Here is a tiny trained network, its code and every weight. The questions are about switching its units off for an input and a class, where a switched-off unit gives its printed mean instead of its output.

import numpy as np


def w(rows, s, z=0):
    codes = np.array(rows[::2]) - 128.0
    scale = np.full(codes.shape[1], s)
    scale[-1] = z or s
    return codes * scale


def f(y):
    return y / 2 * (1 + np.tanh(0.7978845608 * (y + 0.044715 * y**3)))


def log_softmax(a):
    a = a - a.max(-1, keepdims=True)
    return a - np.log(np.exp(a).sum(-1, keepdims=True))


def net(x, mask):
    res = np.array(x, float).reshape(1, 6) / 4 @ E
    y = f(res @ A[0][:, :-1].T + A[0][:, -1])
    res = res + np.where(mask, y, B[0][:, -1]) @ B[0][:, :-1]
    return log_softmax(res[-1] @ U[:, :-1].T + U[:, -1])


A, B = {}, {}
E = w([
[95,49,118,184,120,10,82,214,136,130],'x0',
[96,58,142,73,18,175,92,135,87,176],'x1',
[137,123,112,139,123,129,124,110,130,132],'x2',
[118,123,126,120,140,124,125,124,127,126],'x3',
[91,166,29,119,131,156,146,193,193,209],'x4',
[121,124,124,132,125,126,129,111,136,129],'x5',
],0.012)
A[0] = w([
[106,110,147,49,55,202,123,85,80,127,200],'n0',
[80,29,113,130,41,103,56,178,87,153,113],'n1',
[177,215,134,141,221,141,205,104,164,70,253],'n2',
[132,99,143,230,175,51,124,148,160,112,150],'n3',
[122,126,96,226,167,35,142,182,175,118,170],'n4',
[177,85,187,131,122,97,125,104,68,37,255],'n5',
[80,169,2,101,125,162,157,190,232,234,198],'n6',
],0.0086,0.0066)
B[0] = w([
[198,162,179,89,43,160,243,83,62,199,198],'n0',
[132,40,234,129,118,80,45,156,235,206,207],'n1',
[169,219,98,190,187,136,98,75,212,52,224],'n2',
[89,104,78,164,103,34,103,145,45,73,201],'n3',
[41,119,42,65,99,88,99,181,104,59,218],'n4',
[164,87,192,211,135,71,90,79,82,87,216],'n5',
[47,176,56,117,151,195,155,255,175,208,252],'n6',
],0.0084,0.019)
U = w([
[253,190,156,168,209,101,130,29,156,58,252],'0',
[199,126,199,56,56,156,203,45,9,121,158],'1',
[88,100,108,191,167,69,89,116,10,41,118],'2',
[169,54,213,160,117,58,78,117,146,155,125],'3',
[140,197,68,145,236,193,164,124,228,117,188],'4',
[123,173,112,59,94,178,247,152,79,242,94],'5',
[49,156,25,18,118,75,143,173,114,71,54],'6',
[77,73,141,65,126,132,83,166,232,190,59],'7',
],0.0065,0.002)

Each question gives the input, the list of numbers given to net, and the class t.
The units are the neurons (one row each of A and B). Each row of codes is followed by its name. A weight is (code - 128) times the scale printed after its matrix; where a second scale follows, it is the last column's (A, B and U).
mask holds one flag per neuron, in row order. A switched-off neuron (its flag False) gives its mean, the last column of its row in B, instead of its output. The means were averaged over made-up inputs and are rounded, as every weight is.
A unit's drop is (log p(t) with every unit on - log p(t) with that unit switched off) / (log p(t) with every unit on - log p(t) with every unit switched off).
The circuit of an input: a set's keep is (log p(t) with only the set's units on - log p(t) with every unit switched off) / (log p(t) with every unit on - log p(t) with every unit switched off). Starting from all 7 units, units are removed one at a time, each time the one whose removal leaves the highest keep (on an exact tie, the one counted first), for as long as the keep stays at least 0.8.
units of the circuit, in order: the units of the circuit, biggest drop first
unit that matters most: the unit with the biggest drop
top k neurons: the k neurons with the biggest drops, biggest first
drop when u is switched off: that unit's drop, to one decimal
input [-1,2,3,1,2,2], class 5: unit that matters most	n2
input [4,2,7,-1,-3,-4], class 3: units of the circuit, in order	[n1, n6]
input [0,-2,5,4,-4,4], class 0: units of the circuit, in order	[n4, n6]
input [-5,1,-7,-6,8,-1], class 5: top 4 neurons	[n0, n6, n5, n1]
input [-6,1,-8,-5,-4,-4], class 1: top 2 neurons	[n0, n1]
input [-8,-7,0,5,0,-2], class 0: top 2 neurons	[n6, n2]
input [7,1,0,6,0,-3], class 3: top 3 neurons	[n1, n6, n2]
input [6,-5,-4,0,2,7], class 6: top 2 neurons	[n4, n5]
input [-2,7,-7,-4,1,-8], class 5: top 2 neurons	[n0, n5]
input [-8,-5,-3,7,0,-5], class 0: top 3 neurons	[n6, n2, n4]
input [3,7,-3,0,0,-5], class 3: top 3 neurons	[n1, n6, n4]
input [3,2,-7,8,0,-5], class 3: units of the circuit, in order	[n6, n1]
input [2,-5,2,-2,1,4], class 6: top 2 neurons	[n5, n4]
input [-5,6,1,-3,0,3], class 1: top 2 neurons	[n6, n0]
input [-3,1,-4,1,-4,1], class 1: units of the circuit, in order	[n0]
input [2,-6,8,1,3,3], class 6: top 2 neurons	[n4, n3]
input [5,5,2,-8,0,1], class 3: top 2 neurons	[n6, n4]
input [-5,1,7,-4,-2,8], class 1: top 2 neurons	[n0, n6]
input [-5,-8,0,-3,-1,6], class 0: drop when n6 is switched off	1.1
input [-1,3,1,-2,6,7], class 5: drop when n0 is switched off	0.0
input [-3,-2,-4,-7,-2,4], class 0: units of the circuit, in order	[n6]
input [-4,2,5,-2,-5,-7], class 1: drop when n0 is switched off	0.3
